Below is a small trained network, with its code and all its weights. Each question gives an input and a target symbol and asks what happens when units are switched off, that is, made to give their printed mean instead of their output.

import numpy as np


def w(rows, s, z=0):
    codes = np.array(rows[::2]) - 128.0
    scale = np.full(codes.shape[1], s)
    scale[-1] = z or s
    return codes * scale


def f(y):
    return y / 2 * (1 + np.tanh(0.7978845608 * (y + 0.044715 * y**3)))


def softmax(a):
    e = np.exp(a - a.max(-1, keepdims=True))
    return e / e.sum(-1, keepdims=True)


def log_softmax(a):
    a = a - a.max(-1, keepdims=True)
    return a - np.log(np.exp(a).sum(-1, keepdims=True))


def net(x, mask):
    ids = ['ΠΨΩαζθμτ'.index(c) for c in x.split()]
    T = len(ids)
    res = E[ids] + P[:T]
    q, k, v = (res @ M[0].T for M in (Q, K, V))
    z = softmax(np.where(np.tri(T) > 0, q @ k.T / 2**0.5, -1e9)) @ v
    res = res + np.where(mask[0], z, O[0][:, -1]) @ O[0][:, :-1]
    y = f(res @ A[0][:, :-1].T + A[0][:, -1])
    res = res + np.where(mask[1:9], y, B[0][:, -1]) @ B[0][:, :-1]
    return log_softmax(res[-1] @ U[:, :-1].T + U[:, -1])


Q, K, V, O, A, B = {}, {}, {}, {}, {}, {}
E = w([
[83,167,158,130],'Π',
[118,110,142,245],'Ψ',
[215,75,194,92],'Ω',
[183,75,171,176],'α',
[68,144,128,254],'ζ',
[168,119,190,72],'θ',
[135,151,221,174],'μ',
[10,192,121,236],'τ',
],0.013)
P = w([
[186,182,117,118],'0',
[75,138,247,109],'1',
[42,67,168,88],'2',
[133,109,64,94],'3',
[163,171,122,54],'4',
[145,125,111,138],'5',
[150,160,135,115],'6',
[150,149,135,134],'7',
[152,179,148,128],'8',
[169,129,149,159],'9',
[174,200,171,131],'10',
[134,143,161,165],'11',
],0.015)
Q[0] = w([
[51,43,206,125],'head 0',
[148,116,5,101],'head 0',
],0.017)
K[0] = w([
[139,194,255,161],'head 0',
[41,37,153,96],'head 0',
],0.019)
V[0] = w([
[32,222,84,143],'head 0',
[128,95,118,253],'head 0',
],0.029)
O[0] = w([
[254,96,169,83,161],'head 0',
[93,99,136,24,255],'head 0',
],0.02,0.006)
A[0] = w([
[133,107,112,233,79],'neuron 0',
[158,197,238,167,226],'neuron 1',
[46,183,104,61,85],'neuron 2',
[57,125,88,92,108],'neuron 3',
[180,101,196,135,143],'neuron 4',
[159,254,185,88,148],'neuron 5',
[91,203,140,121,154],'neuron 6',
[227,83,17,195,3],'neuron 7',
],0.0076,0.0066)
B[0] = w([
[151,199,126,59,209],'neuron 0',
[197,95,208,81,194],'neuron 1',
[222,94,96,178,208],'neuron 2',
[198,87,135,165,197],'neuron 3',
[77,210,2,183,249],'neuron 4',
[67,98,111,194,195],'neuron 5',
[49,90,128,75,201],'neuron 6',
[101,107,221,117,147],'neuron 7',
],0.015,0.018)
U = w([
[252,184,182,194,148],'Π',
[225,98,153,123,33],'Ψ',
[167,178,130,195,150],'Ω',
[194,108,127,187,24],'α',
[166,135,119,94,175],'ζ',
[185,208,178,143,98],'θ',
[166,129,187,152,253],'μ',
[254,190,113,156,25],'τ',
],0.0049,0.0043)

Each question gives the input, a string of symbols that net reads in full, and the target symbol t.
The units are the heads (2 rows each of Q, K, V and O) and the neurons (one row each of A and B). Each row of codes is followed by its name. A weight is (code - 128) times the scale printed after its matrix; where a second scale follows, it is the last column's (O, A, B and U).
mask holds one flag per unit, heads first, then neurons. A switched-off unit (its flag False) gives its mean, the last column of its rows in O or B, instead of its output. The means were averaged over made-up inputs and are rounded, as every weight is.
A unit's drop is (log p(t) with every unit on - log p(t) with that unit switched off) / (log p(t) with every unit on - log p(t) with every unit switched off).
The circuit of an input: a set's keep is (log p(t) with only the set's units on - log p(t) with every unit switched off) / (log p(t) with every unit on - log p(t) with every unit switched off). Starting from all 9 units, units are removed one at a time, each time the one whose removal leaves the highest keep (on an exact tie, the one counted first), for as long as the keep stays at least 0.8.
circuit, biggest first: the units of the circuit, biggest drop first
unit that matters most: the unit with the biggest drop
k most important neurons: the k neurons with the biggest drops, biggest first
drop when u is switched off: that unit's drop, to one decimal
input Ω Ω Π θ α ζ α α α Ω Ω θ, target Ω: circuit, biggest first : head 0
input α ζ Ω θ θ, target θ: 2 most important neurons : neuron 0; neuron 4
input Π Ω μ Ω Π θ, target Π: 3 most important neurons : neuron 6; neuron 1; neuron 4
input Ψ τ μ Ψ Ψ ζ, target Ψ: circuit, biggest first : head 0; neuron 4
input θ ζ τ θ, target τ: 2 most important neurons : neuron 4; neuron 6
input Ψ τ Π Ω Ω ζ θ θ θ τ α θ, target α: circuit, biggest first : head 0; neuron 2; neuron 3
input Ω ζ Ω Ψ τ, target Ψ: circuit, biggest first : head 0; neuron 4; neuron 2
input Ω Π ζ τ Ψ α ζ τ ζ Ω Π θ, target Π: 2 most important neurons : neuron 6; neuron 1
input θ θ α α Ω Ω μ ζ Ω, target θ: 3 most important neurons : neuron 0; neuron 4; neuron 5
input ζ ζ τ, target ζ: circuit, biggest first : head 0; neuron 4
input ζ θ Ω θ θ μ ζ Ω τ α, target ζ: circuit, biggest first : head 0; neuron 2
input τ Ψ α τ τ θ τ α, target τ: circuit, biggest first : neuron 4; head 0
input Π Π θ ζ μ τ Π τ Π ζ Ω μ, target Ω: 2 most important neurons : neuron 6; neuron 2
input Ψ θ Ω μ θ α Ψ ζ, target Ψ: 2 most important neurons : neuron 4; neuron 2
input τ Π Ψ Ω ζ, target Ω: 2 most important neurons : neuron 1; neuron 6
input Ψ Π ζ α Ω, target α: 3 most important neurons : neuron 2; neuron 3; neuron 0
input ζ Π α Π, target α: 3 most important neurons : neuron 2; neuron 3; neuron 0
input μ Ω Ψ α Ω Ω τ ζ θ ζ ζ, target μ: unit that matters most : neuron 4
input α ζ ζ μ Π Ω θ Ω θ, target α: 3 most important neurons : neuron 2; neuron 3; neuron 4
input τ τ ζ θ Π, target θ: 3 most important neurons : neuron 0; neuron 2; neuron 3
input θ τ α θ Ω ζ ζ α θ Ψ α ζ, target α: 3 most important neurons : neuron 2; neuron 3; neuron 4
input Ψ ζ μ, target Ψ: unit that matters most : head 0
input α Ω μ ζ μ μ Ω τ, target α: circuit, biggest first : head 0; neuron 2; neuron 3; neuron 4
input ζ θ Ω ζ, target Ω: drop when neuron 0 is switched off : 0.1
input ζ Ω Π Ω Ψ τ Π μ τ Ω ζ Ω, target ζ: drop when neuron 4 is switched off : 0.2
